Below are the code and all the weights of a small trained network. Each question names an input and a class and asks about switching units off, where a switched-off unit gives its printed mean instead of its output.

import numpy as np


def w(rows, s, z=0):
    codes = np.array(rows[::2]) - 128.0
    scale = np.full(codes.shape[1], s)
    scale[-1] = z or s
    return codes * scale


def f(y):
    return y / 2 * (1 + np.tanh(0.7978845608 * (y + 0.044715 * y**3)))


def log_softmax(a):
    a = a - a.max(-1, keepdims=True)
    return a - np.log(np.exp(a).sum(-1, keepdims=True))


def net(x, mask):
    res = np.array(x, float).reshape(1, 6) / 4 @ E
    y = f(res @ A[0][:, :-1].T + A[0][:, -1])
    res = res + np.where(mask, y, B[0][:, -1]) @ B[0][:, :-1]
    return log_softmax(res[-1] @ U[:, :-1].T + U[:, -1])


A, B = {}, {}
E = w([
[124,142,127,114,127,143,128,110,119,116,145],'x0',
[111,153,197,197,162,156,166,69,214,145,174],'x1',
[13,96,84,192,135,149,114,153,125,19,149],'x2',
[124,141,128,112,140,135,138,113,130,105,117],'x3',
[128,188,109,135,242,50,5,136,106,177,148],'x4',
[147,131,147,140,122,95,134,118,115,79,120],'x5',
],0.015)
A[0] = w([
[123,112,229,188,101,160,165,57,233,142,166,194],'neuron 1',
[86,163,169,175,168,112,99,103,178,128,153,93],'neuron 2',
[145,155,51,75,167,68,56,147,72,129,127,159],'neuron 3',
[3,84,77,185,131,145,126,165,145,43,137,134],'neuron 4',
[135,93,71,82,116,126,109,148,76,127,91,254],'neuron 5',
[145,69,106,44,62,151,142,142,108,104,114,253],'neuron 6',
[125,153,162,173,228,91,100,104,149,149,161,128],'neuron 7',
[44,118,65,188,144,150,84,157,133,58,140,133],'neuron 8',
],0.012,0.0088)
B[0] = w([
[190,188,146,185,52,244,136,93,125,142,72,252],'neuron 1',
[168,23,121,130,202,162,148,90,98,192,212,185],'neuron 2',
[29,206,99,156,163,49,80,88,219,135,33,234],'neuron 3',
[50,93,46,225,104,128,189,119,44,157,183,252],'neuron 4',
[74,97,127,116,102,27,124,165,181,96,85,220],'neuron 5',
[154,2,201,81,51,48,192,218,134,121,108,237],'neuron 6',
[172,121,154,34,243,166,102,67,78,185,180,210],'neuron 7',
[63,19,72,216,182,141,79,83,159,28,182,227],'neuron 8',
],0.0099,0.025)
U = w([
[171,91,190,31,82,86,164,172,170,135,131,255],'0',
[108,239,124,83,142,59,124,119,167,174,89,190],'1',
[80,99,94,125,83,94,184,219,76,80,171,79],'2',
[76,152,79,176,183,102,85,132,170,69,129,26],'3',
[191,195,168,98,73,229,131,142,179,124,74,178],'4',
[190,212,180,7,182,164,96,132,103,191,173,118],'5',
[98,166,103,202,85,188,202,91,88,140,142,107],'6',
[136,62,116,108,180,167,120,75,122,139,215,65],'7',
],0.011,0.0031)

Each question gives the input, the list of numbers given to net, and the class t.
The units are the neurons (one row each of A and B). Each row of codes is followed by its name. A weight is (code - 128) times the scale printed after its matrix; where a second scale follows, it is the last column's (A, B and U).
mask holds one flag per neuron, in row order. A switched-off neuron (its flag False) gives its mean, the last column of its row in B, instead of its output. The means were averaged over made-up inputs and are rounded, as every weight is.
A unit's drop is (log p(t) with every unit on - log p(t) with that unit switched off) / (log p(t) with every unit on - log p(t) with every unit switched off).
The circuit of an input: a set's keep is (log p(t) with only the set's units on - log p(t) with every unit switched off) / (log p(t) with every unit on - log p(t) with every unit switched off). Starting from all 8 units, units are removed one at a time, each time the one whose removal leaves the highest keep (on an exact tie, the one counted first), for as long as the keep stays at least 0.8.
units of the circuit, in order: the units of the circuit, biggest drop first
unit that matters most: the unit with the biggest drop
k most important neurons: the k neurons with the biggest drops, biggest first
drop of u: that unit's drop, to one decimal
input [4,0,2,2,-8,1], class 2: most important neuron -> (neuron 6)
input [-2,1,-3,-2,-7,5], class 4: units of the circuit, in order -> (neuron 1; neuron 4)
input [6,1,5,-6,8,6], class 7: 3 most important neurons -> (neuron 7; neuron 2; neuron 5)
input [-1,5,0,7,-7,3], class 4: units of the circuit, in order -> (neuron 1; neuron 8)
input [4,7,-1,8,1,0], class 5: units of the circuit, in order -> (neuron 7; neuron 8)
input [4,3,-2,-3,4,-3], class 5: 2 most important neurons -> (neuron 8; neuron 4)
input [4,5,8,0,2,-7], class 7: 2 most important neurons -> (neuron 8; neuron 2)
input [6,0,0,-6,5,-6], class 1: units of the circuit, in order -> (neuron 8; neuron 4)
input [-4,1,1,-4,5,-3], class 7: 2 most important neurons -> (neuron 7; neuron 2)
input [-8,4,4,5,0,-8], class 6: 3 most important neurons -> (neuron 4; neuron 1; neuron 6)
input [-7,1,-1,5,-8,2], class 4: 2 most important neurons -> (neuron 1; neuron 5)
input [8,0,-8,-4,0,-6], class 0: 4 most important neurons -> (neuron 1; neuron 7; neuron 3; neuron 4)
input [-4,0,2,4,-8,2], class 2: 2 most important neurons -> (neuron 6; neuron 3)
input [-8,1,-7,4,5,6], class 5: unit that matters most -> neuron 7
input [5,3,0,6,2,-5], class 5: 2 most important neurons -> (neuron 8; neuron 4)
input [-7,6,5,-6,2,4], class 7: 2 most important neurons -> (neuron 2; neuron 7)
input [-1,-4,-2,4,4,7], class 1: drop of neuron 2 -> 0.0
input [1,-5,-3,7,-2,2], class 0: drop of neuron 4 -> 0.2
input [4,2,-4,2,-4,-2], class 4: drop of neuron 4 -> 0.2
input [7,-3,-5,8,8,-4], class 1: drop of neuron 3 -> 1.6
input [-7,3,-7,2,6,7], class 5: unit that matters most -> neuron 7
